Below are the code and all the weights of a small trained network. Each question names an input and a class and asks about switching units off, where a switched-off unit gives its printed mean instead of its output.

import numpy as np


def w(rows, s, z=0):
    codes = np.array(rows[::2]) - 128.0
    scale = np.full(codes.shape[1], s)
    scale[-1] = z or s
    return codes * scale


def f(y):
    return y / 2 * (1 + np.tanh(0.7978845608 * (y + 0.044715 * y**3)))


def log_softmax(a):
    a = a - a.max(-1, keepdims=True)
    return a - np.log(np.exp(a).sum(-1, keepdims=True))


def net(x, mask):
    res = np.array(x, float).reshape(1, 8) / 4 @ E
    y = f(res @ A[0][:, :-1].T + A[0][:, -1])
    res = res + np.where(mask, y, B[0][:, -1]) @ B[0][:, :-1]
    return log_softmax(res[-1] @ U[:, :-1].T + U[:, -1])


A, B = {}, {}
E = w([
[181,131,187,179,127],'x0',
[161,66,63,2,61],'x1',
[126,3,116,83,151],'x2',
[107,64,221,214,110],'x3',
[220,109,55,146,204],'x4',
[165,73,113,206,32],'x5',
[187,117,208,54,134],'x6',
[214,177,84,137,81],'x7',
],0.0078)
A[0] = w([
[120,73,187,139,148,137],'n1',
[41,60,124,158,141,35],'n2',
[171,92,144,132,20,191],'n3',
[78,199,190,172,83,28],'n4',
[143,144,85,118,67,2],'n5',
[63,133,119,3,101,32],'n6',
[110,175,82,155,114,153],'n7',
[143,141,100,109,189,231],'n8',
[188,100,171,83,175,23],'n9',
[136,158,95,138,151,18],'n10',
],0.02,0.0034)
B[0] = w([
[73,88,198,67,93,194],'n1',
[109,25,122,170,194,199],'n2',
[110,122,79,104,5,219],'n3',
[88,211,189,205,94,234],'n4',
[126,114,69,132,70,177],'n5',
[44,189,56,59,240,255],'n6',
[182,122,92,202,158,191],'n7',
[213,120,143,117,142,193],'n8',
[194,151,199,85,112,183],'n9',
[173,128,105,157,145,158],'n10',
],0.021,0.016)
U = w([
[90,46,130,95,50,36],'0',
[221,101,164,66,128,101],'1',
[222,106,101,151,146,64],'2',
[110,134,94,66,170,171],'3',
[108,143,175,188,103,251],'4',
[100,1,155,139,139,18],'5',
[138,80,58,130,47,200],'6',
],0.01,0.002)

Each question gives the input, the list of numbers given to net, and the class t.
The units are the neurons (one row each of A and B). Each row of codes is followed by its name. A weight is (code - 128) times the scale printed after its matrix; where a second scale follows, it is the last column's (A, B and U).
mask holds one flag per neuron, in row order. A switched-off neuron (its flag False) gives its mean, the last column of its row in B, instead of its output. The means were averaged over made-up inputs and are rounded, as every weight is.
A unit's drop is (log p(t) with every unit on - log p(t) with that unit switched off) / (log p(t) with every unit on - log p(t) with every unit switched off).
The circuit of an input: a set's keep is (log p(t) with only the set's units on - log p(t) with every unit switched off) / (log p(t) with every unit on - log p(t) with every unit switched off). Starting from all 10 units, units are removed one at a time, each time the one whose removal leaves the highest keep (on an exact tie, the one counted first), for as long as the keep stays at least 0.8.
circuit, biggest first: the units of the circuit, biggest drop first
unit that matters most: the unit with the biggest drop
top k neurons: the k neurons with the biggest drops, biggest first
drop when u is switched off: that unit's drop, to one decimal
input [4,4,1,2,6,1,6,0], class 1: unit that matters most	n9
input [-1,7,2,8,2,3,-5,-4], class 5: top 2 neurons	n2, n5
input [5,3,-4,-5,-4,7,4,-4], class 6: top 2 neurons	n1, n3
input [-4,2,1,-4,-4,5,8,5], class 6: top 3 neurons	n3, n5, n1
input [2,-3,-5,-1,2,-5,3,-3], class 4: top 2 neurons	n6, n4
input [0,2,4,-4,1,3,7,3], class 1: top 3 neurons	n9, n4, n2
input [3,5,1,7,-7,-8,-2,-6], class 5: top 2 neurons	n2, n1
input [-2,-1,2,-6,4,7,0,-3], class 2: top 3 neurons	n3, n6, n1
input [4,1,7,7,-5,-8,3,3], class 5: circuit, biggest first	n1, n3
input [7,-3,2,-2,-1,5,3,-8], class 0: top 2 neurons	n1, n7
input [0,-3,0,-3,-6,-4,-7,-7], class 5: top 3 neurons	n2, n9, n3
input [-2,-1,-7,2,3,-3,7,-2], class 1: top 2 neurons	n6, n9
input [1,-2,4,5,-3,-7,4,3], class 1: top 2 neurons	n9, n3
input [-2,4,4,3,-4,3,-5,-8], class 5: circuit, biggest first	n2
input [8,-6,-1,7,5,8,1,3], class 0: circuit, biggest first	n3, n1
input [-3,-1,-7,7,7,8,5,0], class 6: top 3 neurons	n3, n2, n9
input [8,-2,1,8,-4,0,6,0], class 0: top 3 neurons	n1, n3, n7
input [3,5,-5,7,3,0,7,7], class 6: top 3 neurons	n3, n1, n2
input [-6,1,-8,-7,7,4,8,-5], class 1: drop when n8 is switched off	0.6
input [1,0,-3,5,0,1,-3,8], class 6: circuit, biggest first	n3
input [-7,-8,-1,2,5,-5,-2,6], class 2: drop when n8 is switched off	0.0
input [-4,-5,-2,-1,-4,-4,1,-1], class 4: drop when n4 is switched off	0.4
input [0,2,1,4,2,6,6,1], class 0: drop when n1 is switched off	0.2
